Each row is followed by its class.
[-69  13   9  21  -7  36 -77  -3 -46  47  42  21 -45  -9  15 -61  32  30
  27 -22 -33  -9 -55  38  32  23 -30 -53   2  17   3  51 -13 -29 -19  23
 -24 -39  18] : legi
[-20  14  11  37 -22 -11 -88 -20 -20  25   8   1 -20 -32  -6   7 -32  25
 -16 -33 -11 -31 -11  56  -5 -15  12 -26  24 -33  45  49 -13  50  12  38
  85   8  20] : rig
[ -8  -1 -81  30 -39  17  59  48  29 -25 -29  13 -30   5 -13 -26   4 -40
   2  -2 -25  18 -12   1 -37 -19  28 -15  36  -7  13 -19   4  74  10  16
 -11 -13  23] : legi
[ 69   5   6  24 -20  54 -46  24  21   6  27  34 -85 -43 -21 -38  -8 -20
  -4 -28  -5 -45   7 -10 -73  -1 -37 -22  83   4  -2  18  -3  27  41 -13
 -38 -39  67] : dumok
[ -8  65  39 -33   0  14  -6 -22 -20  35  20 -18  24 -16 -28  32 -51  27
   4   3 -10 -21  13   9   4  -8  33   0   4 -22  35 -36  25 -28   8 -36
   1  19 -16] : zafol
[  9  34 -43  41  10  14 -19  28  -4  39 -15  24 -23  -5  21  53 -36  50
 -38  24 -26   9 -36  -5   1 -25  38 -66  -4  47  99   8  18   2  17 -32
  31  35   4] : teg
[ 19  -1   1 -16  -6 -41  24 -18   6  16  17 -15  17 -18  76  19 -13 -35
  38  28 -22  37 -13  34 -13  51  35 -35   8  -9  -6   9 -20 -19   0 -20
 -12 -34 -41] : roga
[ 38  56 -34  35  19   5   6  16   4 -24  23  15 -11 -62  31   0 -13 -50
   1  25  -6  45 -46  37 -36 -33  17  32  30 -15  45 -24  40  41 -16  -2
 -39 -49 -52] : Nepar
[ 18   8  55  40   2 -17   3 -17   9 -13  84  43 -17 -37 -74  27  39 -27
 -61   4 -17 -20   2  23  42 -36   3 -34  -8 -59 -33  -7 -43  29 -28 -34
  83  -2  18] : vig
[ 40  99  -2  -9  -1   8  25  12  30  12  20  -4 -10 -34  32 -37 -33  -3
 -41   6 -47  -6 -24   0 -54  -5 -14 -65  35  -1  30 -18  51  27 -15 -49
 -31 -14 -12] : roga
[ 35   3  21 -66 -12 -59  20 -46 -19  13  41  -1 -22 -21  33  -1  55  -1
  28  -6 -30   6 -40  -2  55  28 -11   9  38  14  24 -21  -4 -46  35 -18
 -25 -23 -33] : dumok
[ 70  35  11   5  -4   0   6 -37  -1  11  38 -51 -21  27 -13  22  25  36
  10  39 -16 -18 -20 -41 -14  -7  17 -57  19 -30   9 -25  12  34 -52 -22
  21  14 -30] : Nepar
[-15  19  16  44  -8   1  17 -17  -4 -11  61  48  25 -35 -14  10  31 -27
  18  27 -21   7 -20 -30  62 -52   4   2 -16 -44  38  17   7  26 -13 -32
  28  17 -31] : dumok
[  9 -24  30 -10  34 -20 -30 -19 -16 -10  30  19  33 -13  18  23  42  -6
 -33  13 -34   5  28 -15  26 -19   9   7 -46  47 -12  51  17  -5  12   1
  19  35  -2] : Kini
[ 51  42  -4 -14 -12 -17  32   3   5   4  57 -18  29 -46   1  23  42 -27
  -8  -2 -42  20   5  42 -13  30  -2   8  11  30   8 -30   6  -6 -21 -55
 -71  -3  -8] : teg
[-19  -6   5  -2  -5 -19 -11 -10  -6  23  -6  12  64 -20 -30  28 -13  -8
 -21   8  12   9  10  14 -23   1   5 -27 -76   7 -22 -22  -3   9  -9 -32
  25   1 -19] : rig
[ 98  90 -11 -26 -39   3 -16   5 -15   4 -26   4 -16 -29  25   9  46 -60
  -2  12  -8  44  18  -3 -30  27  43 -16 -30  12  54   7   4  15  20   1
  15  10 -35] : teg
[ 28  -9  -5  24   7   5 -20  -9 -21 -24 -75   6   8 -32 -22 -11  12 -13
  53 -49  36 -22 -44   4  21 -22 -30 -26 -46 -22  19  12 -29  45  26  15
  22   3 -29] : rig
[  0  97 -20 -88   0  46  33 -57  16 -33  32  10   7 -26   3 -55  60  10
  44 -43 -31   7   9 -46  50  27   5  27  46 -16 -20   5   7 -44  45  16
   5 -64  -8] : rig
[  9  20  62  23  37 -24 -21 -45 -36  58  47  45  -2  10 -48 -11   6  57
 -23 -15 -11  -2 -35  39  46 -22 -17 -32  32 -12   5 -47  21 -13  58 -13
  18 -47 -79] : roga
[ 40 -33   9 -48  45 -76  53 -56 -28  68   7  20 -38  22  32   3 -32   3
 -36  -3  22  18  -8  -9 -49  21  48 -20   3  19   0 -67  36  -2  69 -16
 -28 -25 -81] : Sozap
[ 41  -8  47 -24 -39 -27   0 -11  -2  21 -14  29 -21 -38 -36 -29  10 -61
 -30 -53  72   4 -13  90 -32  39 -13 -10   6 -37  -6 -48 -13 -36   5  26
  15 -36 -31] : dumok
[ 10  45  59   8  32   5 -46   6 -11  34 -11  15 -27  -6  16 -34 -59   8
  -2 -31   8  20 -29  13 -29   4  -9  23 -46 -23  72  35  -5  41  16 -11
 -20  -8  10] : legi
[  7  56 -57   1 -47   8   4  -3  -3  21  11   3 -21  19 -10 -19 -30  42
 -14   2  10 -12 -15  -8 -11  25  10 -58  28 -47 -57 -35   6   5  -4  -8
  35 -12 -14] : Mer
[ 88  89  22 -14 -50  -8 -31 -41  -9  21  50  41  37 -21   3 -29 -42  -8
  41 -16   0  17  41 -13 -32  24   2   4  -8 -56 -49  27   9  20  21  47
 -22  -7  55] : Kini
[ -9  -2  24  14  21  20 -18 -10 -14  39   5 -67  24  19  -7  14 -51   1
   8   0  17 -31  12  43 -76  25  42 -17   6 -22   6 -40  32  -2 -39 -28
 -16  -8 -19] : zafol
[-55   3 -43  -9  -7  -9 -43  30 -13  23   3 -14 -17 -15  34   3 -42  34
  14   3 -17  37 -36  65  34   9   2   7  45  79   4   8 -20 -34  21  12
 -66 -30 -52] : Mer
[ 65  -8  37 -69  -4 -48  55  29  -3  14 -19  67 -12 -24  60 -18  21  13
  -2  33  17  34 -22 -28 -45  22 -14  -3  15 -32  39 -35  23 -51  80 -21
 -25 -17 -48] : rig
[ 11 -51  -4  10 -28  38 -43  14   3 -17  -2  23  20 -16  25 -39  44  11
  30 -23 -37  15 -19 -26  -9 -21 -10 -30   3 -13  29  52 -20   0   2  28
 -16   8  60] : vig
[-19  23 -11 -26 -12 -33   8  -8 -20  35   6 -23  -5 -22  34  16 -35  33
  12 -19  11   6   2 -50 -26  25  13  41  16  34  21  36  22 -22   6 -28
   5  46 -36] : Kini
[ -6  27  33 -13 -38  -4 -71  -5 -62  41 -26 -26 -49 -11  18 -15   5 -57
  -9 -20   6 -29  -1 -23 -53   2   7  23 -42 -33  18   5   6  22 -18  29
  20  20  77] : zafol
[-29   0   6 -59  25  15 -76   0 -34  19  -7  22 -32 -55 -24 -15  17  46
 -16   2  -7  -5 -24  -5 -13   1 -32  22  -8  58   3   6 -13  -6   2   8
 -37 -36  12] : dumok
[ 16  56   8 -27  22  -7  59 -42  14 -41  66   6  43  -1  -9 -43  43 -51
   6 -13 -36   1  31 -35  48 -35  15 -54 -11  -8  13  24  30  21 -25 -13
  21   2 -12] : Kini
[ 17 -15 -16  23 -43 -19 -77  13 -30  34 -30  51 -53 -20   9  17 -53  28
  -2  -3  40  22   4  55  37   7 -22   9  -9 -21  18   8 -42   2 104  10
  -7  12 -69] : zafol
[ 68  60  49 -63  14  17  -4 -25 -15   4  34   1 -96  -7 -47 -14  31 -55
  -8  24   9 -63 -11   9 -25  13  34 -78  46 -15 -27 -52 -24  -8  -5 -25
  48 -82  16] : Mer
[-22  23  -1  12  39  -2  14  10  -6  34  55   6  19  25 -30 -26 -31 -46
 -34 -47   9  11  19  12 -40 -15  22  13   9  28  21 -41  21  -3   0 -70
 -23 -36  32] : roga
[-34 -21 -47   2 -27  17  -9  24  -5  14 -15 -34 -37   7   0   4  45  17
 -18  -2 -48  12  11  13  21  21 -39  22   8  43  46 -23 -28  13  18 -57
 -54  -6  -9] : roga
[  37   17   -3  -74   48  -31   67  -60  -14    3    6  -31   34   38
  -39   -8   34   25  -22   18   62  -24    3   24   -2   54   25  -53
   -3    4  -88 -108   33  -77  -41  -25   31  -37  -90] : Sozap
[  6 -41 -14  -2 -13   2 -36 -39  18  18   8 -18 -14 -21   5   0 -37  39
 -57  25  40  -1  44  50 -46  15  -9 -60  -2  23  66 -27  -7   1 -38   6
 -47 -12 -14] : legi
[  25    8   12  -25    9  -40   56  -38   -2   -8   43   43   22   14
  -22  -23   -7  -57    4   44    6  -19   25   25    0  -24   47 -114
   14    1  -19  -65   28  -22   -3   47    7  -57   29] : legi
[-21 -29  43  11  11  13 -68  -9 -11  77 -14  33 -32 -23  20   1 -61  31
  -1   0   6  37  20 -18 -49  34  -9 -35 -17  34   2  68 -19 -14  51 -12
  17 -31 -30] : Sozap
[ 28 -43  12 -18  39 -25 -48 -20 -10  13  67  22  12   1  39 -42 -59  22
  48 -49   8  -4 -57  -7   6 -10 -31 -78  29 -21   2  43 -17 -32  29 -56
  13 -34  16] : Nepar
[ 59  41  21 -31  -6  51 -16 -16  -4 -26 -23 -35 -66 -23 -40   2  -9 -54
  42  27  18 -21  52 -56  -8   7 -26 -25 -21 -62 -29 -28 -61  42   9 -41
  -4 -40  -7] : zafol
[ 13  30 -34  19 -42 -16   9  26   0 -28 -47 -25  13 -45  27  19 -10  11
  25   5   3  29 -22 -25 -11  -3  -4  66  53 -29   2   5  20   9 -13  51
  23  25  -8] : dumok
[  3  41  -8 -29  12 -50  18   5 -24  69  51  18  -2  10  41 -42 -38   7
   6 -57 -18   7 -35 -19 -49  27  27 -57  -4  12  40  29  25   7  19 -60
 -11  14  10] : teg
[ 12  21  23 -49   9 -17  34   7  -8  51 -17  33 -48 -39  -9   2 -38  -8
  -3 -60 -52   7 -31  29 -29  44  -4  -5 -28   4 -11   1 -17  33  74 -32
 -43 -21  10] : Kini
[ -6  39  -2  -8 -22  37 -85  20  -7  37  35  23 -27 -28  28  16 -78 -10
  10  26 -31  32 -20  23 -20   1  44  -9 -14  -7  13  19 -41   2  27 -38
 -11 -12 -22] : vig
[ 43  40  10 -78  43  23 -31 -15  -4 -13  19  -8  21  12  20 -10  17  16
  24  47  30  -3   3   9   6  19  25 -16 -21  45  46 -12  -9 -61 -25 -20
 -33 -21 -17] : teg
[ 17  49 -36  -6  30 -55 -56 -27 -23  30  13  31 -19  -6  37 -14 -22  43
 -50  17  30  18 -27  58  16  12  11  -7 -13  89  65 -11  41 -21  35   0
 -16 -24 -72] : legi
[-31 -30 -18  36 -36  -2 -14   6   0  36 -12   7 -34 -21  48  -9 -29 -31
  -8  25   1 -65 -55  38 -69 -18  19  -5  10  23  45  -5  33  47  -6  -7
 -43  28 -28] : roga
[ 21 -22   9 -22  -1 -32  38 -37   4 -29   6 -15  44 -51  12  22   6 -31
   1  23 -15  18  -3 -20 -29 -29  13  55  46 -35  -2 -39  24  15 -23  13
  20 -21  16] : Sozap
[-28 -15 -52  51  -5  30 -11  18 -15  -1 -29 -17  17   1  10 -28   8 -29
  48 -28 -12 -23 -35  31 -22  -1   4 -14 -13 -12  23   2  22  38  -6  -8
 -28 -14  22] : zafol
[-13 -23 -13  79  16  -2   6  28  12   6  18  93 -22 -16 -29   5  50 -11
 -49  -3 -12  27  13  21  11 -34  -6  -5  21  42   3   9  13  10  70  35
  17 -54  25] : rig
[-15 -42  -2  -7 -24   4  33 -25  50  -5  68  36  12 -42 -16  17 -18 -80
  -8   8  -5  -4  17 -28  10 -45   3 -25 -24  29  -7  10 -58  33  -2 -89
 -37   6   0] : roga
[ 57  81   3  13  16 -10 -44 -31   5  10  67  33  44   5  16 -31 -47  71
   4 -61  -9  21 -15  33  49  11 -16 -34  18 -27 -21  45  29 -33  40  10
  11   1  -3] : Nepar
[ 38   3  54 -16  33  -7  17 -25  23  23  81   6  38  23  37 -37  24  63
   7  20   1  11  23  13 -31  53   2 -32  13 -34  45  33  16 -24 -21 -32
 -32 -11 -32] : teg
[ 25  23  -8   7 -33 -14 -10  30 -25 -24 -60 -29  -6 -10  34  12  37 -27
  32  12 -36  21 -11  35  81   2 -27 -59  11   6  76   2 -20 -37  30 -17
  37  11 -47] : roga
[ 44 -28  20   5  32  25 -78  17  -1  13  34   9 -20  -5  29  -2 -17  -3
  -5  -6  14  40  34  11   2   3 -24 -47  25  71 -14  35 -54 -64  21 -19
 -61 -35  17] : roga
[ 35  17   1  15 -17   4  24  31   2   4 -23   3   4  -5 -19   4   8 -31
 -20  35  21  18   5  28 -34  10  -6  30  28  10 -43 -65  40 -21  21 -23
  -2 -14 -92] : Sozap
[ 30  41  38   0  42 -55  -6 -26  -6  36  80 -25  -8  22  56 -42 -33   7
 -24  -8 -33  41   3 -15 -26 -46  34 -78  38   9  60  36  10  54 -49  27
 -52   7   6] : roga
[  5  24  24 -51  -9 -34  -9  17 -16  -3 -22 -18   8 -11  13  -4   2 -64
  54  59  -6 -21  -3  10 -26  23  15 -30  -6  43 -39   1 -17 -11  -4 -11
  12 -32 -22] : roga
[ 81  49  29 -20  31   7  12  27  32 -44  54 -25 -18  -7  46 -14 -34 -67
 -17  13 -23   4 -25  20 -45 -24  24   5  46 -58 -25   1   2  30 -54  -6
  -9  -4  47] : Kini
[ 41  65  -4  22  -3  -3 -14   2  -3  38  69 -18  -4  -6  18  15 -21  33
 -14  35 -86  53  19  -1 -17  17 -10 -83   5 -16  -3   8  -1  39 -41 -18
 -37 -22  34] : Kini
[ 70  -4  29   8 -41  -4 -26 -57  -9  22  30  15  10 -46 -25  16  29  -8
  20   0  20 -26 -20 -38 -23 -25   1   1   6   7  20  -8  10  22  -6  -8
 -19  25 -23] : dumok
[-37  -5 -19  22  23 -23  63  45   5 -22  13  32  -6 -19  -6   2 -12  32
 -12  47  -2  31 -28 -11 -15 -31   2 -27  43 -71 -10 -15  13  17 -45  28
  46 -27   3] : Nepar
[  5  22  14 -50  28  -3   0 -26  -4 -32  11  36  62 -51  13  23 -11 -49
   4 -20  -3  14   5 -13  33 -13  43  35 -42   4 -59  44  -7 -33  15 -12
  56  24  10] : Sozap
[ 18  37 -22 -52  10  -2  -2   8 -21  15  -2 -16  21  -1  29   6 -30   3
   1  38 -28  58  12 -24  -8 -14  33 -78 -44  11  75  -6   7  11 -15 -51
  -9  22 -71] : Kini
[  6 -15  -5  16   3 -42 -16   4   7  33  78  -5  -5 -34  38  11 -93  27
 -47  -6   8   9  37  20 -78  18  34 -43  46 -26  -3  17   2   3 -10 -42
  -2  20 -19] : vig
[-30  66 -34  30  21  -5 -13 -25 -37   9  60  50 -40 -15 -14 -16 -21  12
   8 -25 -31  13  -6  10  85 -18  12 -46  32 -16  27   9  -5  -7  46   3
  46 -50  22] : legi
[ 31  31 -17 -37 -18   0 -51 -38  -1 -10 -13  -3  26 -21  18   7 -43  14
  19  15   1 -32 -19  35   7  -3   9 -46 -31  -2  42   3  12  -5  -3  14
  17   6  16] : Nepar
[-27  60 -15  42 -26  38   2  17  10  30 -22  51 -41 -21 -33  19 -25  43
 -30 -39 -18   7   0  57  42  36   6 -15  29  -8 -10   7  -5 -33  67  26
  40 -35  18] : Mer
[  8 -50 -69  41   0  -6  36  30  -2 -17 -57  25  36 -19  11  17  26  -1
 -18  -1  17  52  18  24 -41  21  -4  93 -31   1 -30 -30  16  27   7  38
 -64  -2  26] : Sozap
[ 20   0 -61  31  40  -3   3  18 -10 -42 -19  12 -20   2 -15 -45  53  -9
  -7 -22  -8  -8 -69 -44 -35 -55   3  60  46 -19  24 -21  45  92  -3  15
  37 -37  34] : dumok
[-34  -4 -70   5  14  66  80  49  32 -50 -80  13  34 -69  32  29 -64 -15
 -14   2 -28  32  27  17 -45 -27  54   3  24 -14  31  -8  54   7  22  43
 -24  21 -28] : Kini
[-14  -7  28  42  -1  11  47   4  -1 -18  29  31  10   3 -32 -17 107 -36
   7   3  -1 -10   1 -35  25 -12   1   6 -12 -37 -70  23  10   8 -14   6
  36   6 -19] : zafol
[  8  66  18  44 -10  28 -44  13   6 -22  76  42  54 -50  25 -35  10 -92
 -18 -48 -28  11  19  -5  10 -47  -7 -13 -34 -11  -5  71  22   3 -12 -21
  13  24  60] : rig
[ 87   6 -11  -9  48 -40   7 -39   3 -27  39  24   7 -29 -30  16  49 -19
 -41 -45  -8  50  19 -10  27 -36  -2 -33 -27  24  78   2 -21  33  -1 -26
   8 -32  64] : Nepar
[-27  54  10  -9  -3 -46  66 -34  15 -17  90   8  43  11  15 -53  61 -22
  20  -6 -31 -18 -12 -63  28  -6  10  41  -6 -14  22  21  40   6 -32 -40
  17   6  21] : vig
[-18  35 -55  14   6 -21  68  60   0 -30 -29  17  28 -74  90  -5  22 -64
  40  14 -29  61 -26 -32 -28  21   5 -13  -3  20   0  47  11 -19 -31 -10
 -23 -22  23] : roga
[-35 -37 -24   8  10  -2 -18  11  13   1   3  -4  43   6 -43  -5 -35  -9
 -22 -36   7   3  10  10 -20 -21 -11 -18 -12   9 -33 -12 -13  14  -7 -27
  19 -26  68] : zafol
[-69 -43  33 -79  15  11 -75  -7   4  10  21  -4 -38 -25  16 -29 -40  25
   2  22 -19 -41  -1  68 -40  19  24  61  14  31  55  51 -29  40  29 -14
 -34 -14 -27] : legi
